Below is a small trained network, with its code and all its weights. Each question gives an input and a class and asks what happens when units are switched off, that is, made to give their printed mean instead of their output.

import numpy as np


def w(rows, s, z=0):
    codes = np.array(rows[::2]) - 128.0
    scale = np.full(codes.shape[1], s)
    scale[-1] = z or s
    return codes * scale


def f(y):
    return y / 2 * (1 + np.tanh(0.7978845608 * (y + 0.044715 * y**3)))


def log_softmax(a):
    a = a - a.max(-1, keepdims=True)
    return a - np.log(np.exp(a).sum(-1, keepdims=True))


def net(x, mask):
    res = np.array(x, float).reshape(1, 8) / 4 @ E
    y = f(res @ A[0][:, :-1].T + A[0][:, -1])
    res = res + np.where(mask, y, B[0][:, -1]) @ B[0][:, :-1]
    return log_softmax(res[-1] @ U[:, :-1].T + U[:, -1])


A, B = {}, {}
E = w([
[234,170,125,139,143,39,96,26],'x0',
[175,118,120,147,147,167,105,138],'x1',
[203,148,234,69,95,209,105,185],'x2',
[111,138,142,128,122,118,136,139],'x3',
[135,60,164,175,37,127,193,55],'x4',
[134,125,131,129,126,131,123,144],'x5',
[109,136,135,118,120,116,139,121],'x6',
[54,208,122,142,2,184,39,89],'x7',
],0.0076)
A[0] = w([
[117,215,128,66,196,149,113,140,3],'N0',
[144,122,217,192,104,139,188,68,25],'N1',
[110,156,86,142,42,180,89,102,27],'N2',
[112,198,86,119,33,131,65,123,30],'N3',
[168,103,131,106,163,107,176,140,24],'N4',
[210,221,140,137,127,50,108,74,24],'N5',
[127,220,97,29,204,86,53,123,50],'N6',
[174,50,151,137,51,78,93,90,177],'N7',
[136,97,134,82,173,119,204,135,27],'N8',
[185,147,255,33,106,154,128,145,173],'N9',
],0.0088,0.0058)
B[0] = w([
[97,56,149,146,78,73,68,146,157],'N0',
[117,24,146,143,90,127,57,167,160],'N1',
[208,125,143,105,130,114,137,136,181],'N2',
[218,160,130,117,101,80,140,78,190],'N3',
[178,181,209,74,80,55,88,130,151],'N4',
[118,140,66,4,107,250,165,187,194],'N5',
[113,44,134,216,121,141,110,162,206],'N6',
[126,61,105,168,186,169,142,190,209],'N7',
[218,165,195,64,51,71,80,102,160],'N8',
[99,126,56,159,195,112,154,77,254],'N9',
],0.011,0.0076)
U = w([
[255,171,218,101,64,32,76,92,7],'0',
[107,142,64,196,200,68,172,62,207],'1',
[133,136,127,183,138,104,158,155,238],'2',
[112,62,183,201,76,109,83,191,2],'3',
[90,168,158,69,96,179,195,216,170],'4',
[137,166,136,183,155,101,175,124,216],'5',
],0.0081,0.0046)

Each question gives the input, the list of numbers given to net, and the class t.
The units are the neurons (one row each of A and B). Each row of codes is followed by its name. A weight is (code - 128) times the scale printed after its matrix; where a second scale follows, it is the last column's (A, B and U).
mask holds one flag per neuron, in row order. A switched-off neuron (its flag False) gives its mean, the last column of its row in B, instead of its output. The means were averaged over made-up inputs and are rounded, as every weight is.
A unit's drop is (log p(t) with every unit on - log p(t) with that unit switched off) / (log p(t) with every unit on - log p(t) with every unit switched off).
The circuit of an input: a set's keep is (log p(t) with only the set's units on - log p(t) with every unit switched off) / (log p(t) with every unit on - log p(t) with every unit switched off). Starting from all 10 units, units are removed one at a time, each time the one whose removal leaves the highest keep (on an exact tie, the one counted first), for as long as the keep stays at least 0.8.
units of the circuit, in order: the units of the circuit, biggest drop first
unit that matters most: the unit with the biggest drop
top k neurons: the k neurons with the biggest drops, biggest first
drop when u is switched off: that unit's drop, to one decimal
input [0,5,-4,6,-8,6,-3,-7], class 3: units of the circuit, in order	(N6, N9)
input [7,8,-7,4,7,7,3,7], class 2: units of the circuit, in order	(N7, N5)
input [4,-7,-5,3,3,-8,-5,-5], class 5: unit that matters most	N9
input [-8,3,1,-2,-8,-6,-2,-5], class 3: top 2 neurons	(N0, N5)
input [6,6,-6,3,8,-4,-8,2], class 3: top 2 neurons	(N1, N9)
input [7,-5,-6,-4,4,-7,-4,-3], class 4: units of the circuit, in order	(N5, N9)
input [1,-7,4,-6,0,-3,0,-7], class 0: top 2 neurons	(N8, N4)
input [-1,1,-2,2,6,-5,7,0], class 3: top 2 neurons	(N9, N1)
input [-7,-5,7,4,5,7,0,8], class 0: top 2 neurons	(N3, N2)
input [7,7,-4,-1,-8,2,7,-5], class 3: top 3 neurons	(N6, N0, N9)
input [-5,-3,3,-4,4,-2,0,6], class 0: top 3 neurons	(N3, N2, N5)
input [-2,3,-1,6,-8,-7,-6,8], class 0: top 3 neurons	(N3, N2, N7)
input [-7,0,3,3,-1,-7,1,8], class 0: units of the circuit, in order	(N3, N2)
input [1,-1,-4,-2,-7,1,-2,8], class 0: units of the circuit, in order	(N3)
input [-1,-8,8,-3,7,0,-3,-8], class 0: top 3 neurons	(N8, N4, N6)
input [7,-3,-1,-2,-3,-5,7,-3], class 4: top 2 neurons	(N5, N9)
input [1,-5,4,-2,-8,2,-6,8], class 0: top 3 neurons	(N3, N2, N7)
input [-5,0,-4,0,-5,-5,7,-4], class 3: top 2 neurons	(N9, N5)
input [-5,-6,7,-7,-3,0,-1,2], class 1: top 2 neurons	(N9, N5)
input [-2,-6,4,-6,-2,8,-3,3], class 5: unit that matters most	N5
input [-4,6,5,-1,-8,8,-6,2], class 3: top 2 neurons	(N0, N6)
input [8,-7,8,8,-3,-5,-2,-6], class 1: top 2 neurons	(N9, N6)
input [8,-2,6,-5,8,7,-6,-2], class 3: drop when N5 is switched off	-0.1
input [7,-2,5,-6,-8,3,0,1], class 3: drop when N0 is switched off	0.6
input [7,1,0,2,6,-2,6,-6], class 4: drop when N6 is switched off	0.1
input [-4,-4,8,-7,-6,1,0,-5], class 1: drop when N2 is switched off	0.0
input [6,-1,4,6,8,2,1,-3], class 3: units of the circuit, in order	(N1)
